(-7.58, 13.77, 12.62, 13.32, -11.34) | -7.58, -11.34
(-0.11, -0.10, 0.17, 0.09) | -0.11, 0.09
((0.9, 1.2, 0.7, 0.8, -2.2, 0.6, 2.0), (1.2, 1.4, 0.6, 0.9, -1.0, -0.3, 1.9), (1.2, 0.9, 1.2, 0.9, 1.9, 0.3, 0.8)) | 0.9, 0.8
((-9.76, 0.01, 0.35, 5.61, 7.82), (20.60, 8.31, 6.12, 16.51, 21.58), (11.38, -0.46, 9.28, 9.51, -15.46)) | -9.76, -15.46
(-0.10, -0.10, 0.08, 0.05, 0.12) | -0.10, 0.12
((-15.64, -14.71, -6.15, 14.72), (16.95, 16.71, 8.37, -9.38)) | -15.64, -9.38
((-13.3, 108.0, -0.4, -92.9, 156.1, 51.1, 100.5), (13.6, 151.2, 140.1, 121.1, 45.0, 151.6, 70.3), (-57.3, 77.9, 196.1, -167.5, 8.8, 30.9, 101.6)) | -13.3, 101.6
((-0.01, 0.09, 0.16, 0.01), (0.04, -0.07, -0.14, 0.01)) | -0.01, 0.01
---
array([[-0.3,  0.4, -1.0, -1.5, -1.5, -1.3],
       [-0.6, -1.4, -0.5, -1.4,  0.8,  2.0]]) Answer: -0.3, 2.0

array([  8.241,  -2.909,  18.207, -15.891,  -6.880,  -4.904]) Answer: 8.241, -4.904

array([-1.353,  0.913,  0.966,  1.328]) Answer: -1.353, 1.328

array([-0.07, -0.10,  0.11, -0.06]) Answer: -0.07, -0.06

array([[ 0.172,  0.161,  0.168,  0.183],
       [ 0.107,  0.097,  0.101,  0.100],
       [-0.135, -0.141, -0.114, -0.147]]) Answer: 0.172, -0.147

array([[ 0.36,  1.19, -0.87, -0.08,  0.03,  1.13],
       [ 0.81, -0.39, -0.86,  1.76, -0.51,  1.30],
       [-2.23,  0.03,  1.01, -0.47,  1.32,  0.78]]) Answer: 0.36, 0.78
---
[[-1.32 -1.81  1.64  1.40  1.60 -1.58  1.33]
 [-1.85 -1.72  1.97  1.53  1.64 -1.56  1.62]
 [-1.99 -1.75  1.67  1.86  1.68 -1.73  1.85]
 [ 2.21  1.82 -2.64 -1.87 -2.06  1.84 -2.19]
 [ 1.70  1.48 -1.99 -1.67 -2.03  1.66 -1.72]] -1.32

[[ 118.2   91.0  -88.6  -64.8   98.7   84.6  -76.0  -94.7   84.6  110.3
   -50.1  -95.1   65.1  118.4  -17.4  -93.3]
 [  16.5  -61.3 -114.4  -88.8  -20.8   82.4  134.7   93.4   51.8   -0.5
   -96.6  -73.4  -57.5   -3.2  119.6  111.6]
 [  70.0  -55.0  -38.6   66.0   74.7  -41.5  -52.6   65.3   68.8  -42.0
   -57.8   55.6   64.9  -41.2  -67.3   42.2]
 [ -63.4  102.0   65.1  -81.1  -56.3  105.4   50.0  -93.6    8.3  128.6
   -13.9  -72.2   27.9   92.5  -20.4  -80.0]
 [  99.5   43.1  -77.0  -21.0   94.6   43.9  -89.2  -39.4   98.4   40.5
   -79.8  -15.1  107.5   47.0  -72.4   -1.6]
 [  86.2   75.6   -1.3  -52.3  -55.1  -17.2   74.2  102.2   47.2  -32.8
   -66.5  -55.0   22.8   79.1   50.5   14.0]
 [ -32.7   14.3   56.7   81.2   85.6   85.8   73.2   71.1   29.8  -12.7
   -26.7  -73.8  -64.0  -41.2  -73.4  -20.0]
 [-171.6 -155.9  -19.9  112.2  209.1  149.3    8.2 -116.7 -178.0 -126.5
    21.8  139.3  194.9  123.1  -33.1 -158.9]
 [  65.2   43.9  -30.4  -46.6  -67.0  -47.3   23.7   69.2   80.6   83.8
    30.8  -10.4  -63.5  -71.2  -46.0    1.9]] 118.2

[[  8.6  14.1   4.6   0.5 -20.0  -3.9]
 [ -6.0  -4.7  -6.0  -5.8  -6.8  -4.2]
 [ -5.5  -4.8  -5.9  -4.9  -7.2  -2.5]
 [-13.6 -13.1 -10.0 -15.0   0.9 -23.8]
 [-17.5 -19.6 -13.7 -14.1   4.3 -15.7]
 [  1.1   7.8   0.7  -8.0 -12.8 -20.1]
 [  7.4  12.3   3.7  -0.1 -18.9  -4.6]
 [ 10.8  16.3   6.3   0.7 -21.8  -7.0]
 [-11.4 -10.9  -8.9 -12.1  -1.3 -17.6]
 [ -9.8 -12.1  -9.6  -5.3  -3.3   1.6]
 [-16.9 -19.1 -13.3 -13.7   3.8 -15.4]] 8.6

[[  6.57  -7.24  18.22  -0.40  -6.39 -12.95   5.69  -6.05  -4.75  -4.09
  -10.61 -15.46   0.01]
 [ -2.00   6.75  -1.67  -4.54 -17.25  -9.16 -16.81  -6.65   7.19 -13.93
  -13.09 -12.44 -11.07]
 [-20.31  -7.92 -11.02   5.61   6.20   8.06   0.97   7.32  -8.26  -1.26
    9.50  -0.69  -5.04]
 [ -8.43  -4.50 -18.79  -8.59  12.50  -8.21  -8.85  -1.12   1.76  -5.79
    0.45   9.21  10.26]
 [-14.50  -6.54 -16.50  -3.39  14.66  -5.23  -5.63   3.06  -0.30  -6.16
    3.91   6.22   8.94]
 [ -6.56  -8.34  -2.60   2.23  -5.76  13.31   8.00  -0.28 -16.58   8.47
    6.33  -1.29 -13.12]
 [ -2.28   6.38   0.26  -3.61 -16.92  -9.72 -15.95  -6.17   7.19 -14.31
  -13.22 -14.00 -11.00]
 [ -0.63   7.93  -8.05  -8.14 -16.80  -7.50 -19.25  -8.50   7.05 -12.08
  -12.41  -7.02 -10.94]
 [  9.73  -9.89  16.27  -2.49  -6.02  -7.40  10.85  -7.67 -10.75   3.34
   -7.38  -9.86  -1.15]
 [ -2.34   5.40   2.54  -2.37 -16.50 -10.44 -14.72  -5.72   6.96 -14.50
  -13.41 -15.38 -10.28]
 [  0.91  -2.19  15.04   1.12 -10.20 -14.72  -2.97  -4.52   2.01 -11.36
  -12.79 -19.42  -3.46]] 6.57

[[-0.28 -0.14 -0.07  0.03 -0.18  0.04 -0.10]
 [ 0.22 -0.05 -0.13 -0.05 -0.04 -0.15 -0.11]
 [ 0.20  0.00 -0.08 -0.12  0.05 -0.15 -0.04]
 [ 0.06 -0.14 -0.16  0.06 -0.23 -0.04 -0.20]
 [ 0.20 -0.09 -0.17 -0.01 -0.08 -0.14 -0.15]
 [ 0.14  0.02 -0.03 -0.16  0.07 -0.19  0.00]
 [ 0.13 -0.11 -0.18  0.04 -0.16 -0.05 -0.21]] -0.28

[[-15.999  13.173  -8.662  15.615 -16.010  15.618  -6.294 -11.133  10.708
  -13.555 -11.057 -16.064 -18.450]
 [-16.540  13.292  -8.994  15.564 -16.585  15.745  -6.573 -11.604  10.640
  -14.034 -11.484 -16.620 -19.027]
 [-15.748  12.823  -8.642  15.241 -15.747  15.210  -6.216 -10.975  10.479
  -13.396 -11.026 -15.721 -18.149]
 [ 19.523  -8.471  12.488 -10.761  19.539 -10.853  10.164  14.960  -6.136
   17.116  14.831  19.686  21.780]
 [ 19.594  -8.716  12.461 -10.870  19.623 -11.106  10.120  14.922  -6.247
   17.235  14.899  19.652  21.958]
 [ 19.873  -8.740  12.710 -11.068  19.900 -11.161  10.315  15.113  -6.318
   17.523  15.113  19.924  22.310]
 [ 19.582  -8.572  12.606 -10.941  19.572 -10.908  10.194  14.825  -6.257
   17.317  14.983  19.449  21.996]
 [ 19.854  -8.521  12.754 -10.925  19.867 -10.938  10.394  15.138  -6.171
   17.497  15.106  19.934  22.250]
 [-16.551  13.235  -9.069  15.688 -16.572  15.749  -6.620 -11.605  10.714
  -14.065 -11.542 -16.635 -19.055]] -15.999

[[-0.079 -0.075 -0.067 -0.083 -0.091 -0.094 -0.090 -0.069 -0.106 -0.119
  -0.100 -0.107 -0.106 -0.077 -0.074]
 [-0.079 -0.054 -0.066 -0.064 -0.135 -0.075 -0.094 -0.023 -0.117 -0.139
  -0.109 -0.120 -0.119 -0.089 -0.064]
 [-0.080 -0.077 -0.064 -0.051 -0.106 -0.071 -0.098 -0.059 -0.119 -0.130
  -0.134 -0.115 -0.112 -0.066 -0.060]
 [-0.162 -0.088  0.105 -0.306 -0.052  0.013 -0.061 -0.261 -0.219 -0.110
   0.091  0.020 -0.020 -0.004  0.026]
 [-0.069 -0.076 -0.087 -0.061 -0.108 -0.053 -0.086 -0.026 -0.143 -0.144
  -0.120 -0.127 -0.136 -0.068 -0.054]
 [-0.087 -0.114 -0.050 -0.023 -0.155 -0.164 -0.061  0.009 -0.081 -0.063
  -0.199 -0.071 -0.119 -0.119 -0.107]
 [-0.172 -0.129  0.127 -0.254 -0.120 -0.078 -0.004 -0.143 -0.194 -0.074
  -0.060  0.068 -0.028 -0.027  0.002]
 [-0.035 -0.002 -0.158  0.025 -0.147 -0.019 -0.099  0.110 -0.225 -0.229
  -0.152 -0.174 -0.165 -0.028  0.022]
 [-0.033 -0.031 -0.161  0.041  0.011 -0.065 -0.235 -0.144  0.016 -0.132
  -0.027 -0.253 -0.153 -0.159 -0.189]
 [-0.043  0.066 -0.142  0.077 -0.181  0.019 -0.115  0.184 -0.292 -0.298
  -0.205 -0.240 -0.229  0.034  0.105]
 [ 0.001 -0.033 -0.232  0.053 -0.003 -0.072 -0.232 -0.113  0.018 -0.135
  -0.040 -0.279 -0.166 -0.144 -0.220]] -0.079
---
Q:
 61   11   42  -25   14
-46   18  -12  -12   -3
A: 61

Q:
 46   49   49   56
-52  -55  -55  -64
 42   44   44   51
A: -52

Q:
-30   26   52   48
-59   -2  -45  -47
-38   23  -50  -33
A: -59

Q:
 15   -8   20   21
 11  -56  -19  -15
A: 15

Q:
 -6   18   -2  -43  -25
-33   65   -8  -43   -3
A: -6

Q:
  7   -9  -28  -28   38  -22
 24   46   -8   -2  -53    1
A: 7
